Here is a tiny trained network, its code and every weight. The questions are about switching its units off for an input and a class, where a switched-off unit gives its printed mean instead of its output.

import numpy as np


def w(rows, s, z=0):
    codes = np.array(rows[::2]) - 128.0
    scale = np.full(codes.shape[1], s)
    scale[-1] = z or s
    return codes * scale


def f(y):
    return np.maximum(y, 0)


def log_softmax(a):
    a = a - a.max(-1, keepdims=True)
    return a - np.log(np.exp(a).sum(-1, keepdims=True))


def net(x, mask):
    res = np.array(x, float).reshape(1, 3) / 4 @ E
    y = f(res @ A[0][:, :-1].T + A[0][:, -1])
    res = res + np.where(mask, y, B[0][:, -1]) @ B[0][:, :-1]
    return log_softmax(res[-1] @ U[:, :-1].T + U[:, -1])


A, B = {}, {}
E = w([
[91,161,198,132,183,112,145,113,175,180,151],'x0',
[93,127,73,177,87,153,141,42,250,110,189],'x1',
[174,32,212,95,71,75,117,48,174,109,116],'x2',
],0.018)
A[0] = w([
[169,59,230,115,21,78,92,36,135,150,111,75],'n1',
[165,148,233,14,158,75,104,215,30,145,76,43],'n2',
[116,154,200,101,158,54,148,84,168,173,183,59],'n3',
[117,118,190,113,136,122,114,134,145,217,146,230],'n4',
[167,116,67,80,1,110,53,132,84,18,109,30],'n5',
[106,200,236,138,182,114,158,107,120,163,149,1],'n6',
[140,85,159,47,140,89,106,98,138,140,101,47],'n7',
],0.0078,0.0094)
B[0] = w([
[104,204,52,126,117,102,93,162,56,170,157,233],'n1',
[114,146,150,102,21,81,146,99,156,92,210,251],'n2',
[101,97,138,85,103,170,223,151,160,82,76,178],'n3',
[156,116,141,188,129,194,130,106,82,97,74,199],'n4',
[79,81,206,124,167,139,234,185,164,82,98,188],'n5',
[114,117,113,137,175,130,253,164,137,89,106,171],'n6',
[81,95,26,119,159,124,151,166,90,170,137,164],'n7',
],0.011,0.02)
U = w([
[101,244,73,122,167,119,129,233,56,199,130,92],'0',
[109,130,134,116,47,100,152,28,227,100,196,99],'1',
[109,89,175,115,156,133,197,188,117,95,4,102],'2',
[156,109,177,147,130,142,50,115,67,119,70,253],'3',
[208,146,149,111,160,112,89,150,137,174,58,111],'4',
],0.012,0.032)

Each question gives the input, the list of numbers given to net, and the class t.
The units are the neurons (one row each of A and B). Each row of codes is followed by its name. A weight is (code - 128) times the scale printed after its matrix; where a second scale follows, it is the last column's (A, B and U).
mask holds one flag per neuron, in row order. A switched-off neuron (its flag False) gives its mean, the last column of its row in B, instead of its output. The means were averaged over made-up inputs and are rounded, as every weight is.
A unit's drop is (log p(t) with every unit on - log p(t) with that unit switched off) / (log p(t) with every unit on - log p(t) with every unit switched off).
The circuit of an input: a set's keep is (log p(t) with only the set's units on - log p(t) with every unit switched off) / (log p(t) with every unit on - log p(t) with every unit switched off). Starting from all 7 units, units are removed one at a time, each time the one whose removal leaves the highest keep (on an exact tie, the one counted first), for as long as the keep stays at least 0.8.
circuit, biggest first: the units of the circuit, biggest drop first
most important unit: the unit with the biggest drop
k most important neurons: the k neurons with the biggest drops, biggest first
drop when u is switched off: that unit's drop, to one decimal
input [3,-3,-2], class 3: 3 most important neurons	[n1 n5 n3]
input [2,-2,3], class 3: most important unit	n4
input [-8,6,0], class 2: 2 most important neurons	[n5 n2]
input [8,-1,-7], class 2: 2 most important neurons	[n1 n6]
input [4,6,6], class 0: circuit, biggest first	[n1 n2]
input [0,1,-3], class 3: circuit, biggest first	[n1 n2 n6 n5]
input [7,4,-4], class 2: circuit, biggest first	[n2 n1]
input [-6,1,-3], class 2: 2 most important neurons	[n1 n5]
input [0,-7,-5], class 1: 2 most important neurons	[n2 n1]
input [6,2,-5], class 2: 3 most important neurons	[n1 n2 n6]
input [-3,-2,-3], class 3: 3 most important neurons	[n1 n7 n6]
input [0,-7,-6], class 1: circuit, biggest first	[n2 n1]
input [8,0,-7], class 2: 2 most important neurons	[n1 n6]
input [3,2,1], class 3: 2 most important neurons	[n2 n5]
input [-8,5,-5], class 2: 3 most important neurons	[n2 n5 n1]
input [-3,3,1], class 3: circuit, biggest first	[n2]
input [4,-4,-1], class 1: 3 most important neurons	[n2 n5 n1]
input [8,6,8], class 0: drop when n2 is switched off	0.1
input [-8,4,2], class 2: drop when n1 is switched off	0.0
input [6,-6,-3], class 1: most important neuron	[n2]
input [-2,-1,5], class 0: drop when n1 is switched off	0.6
input [7,-8,0], class 1: drop when n2 is switched off	1.7
input [-5,2,3], class 2: 2 most important neurons	[n5 n2]
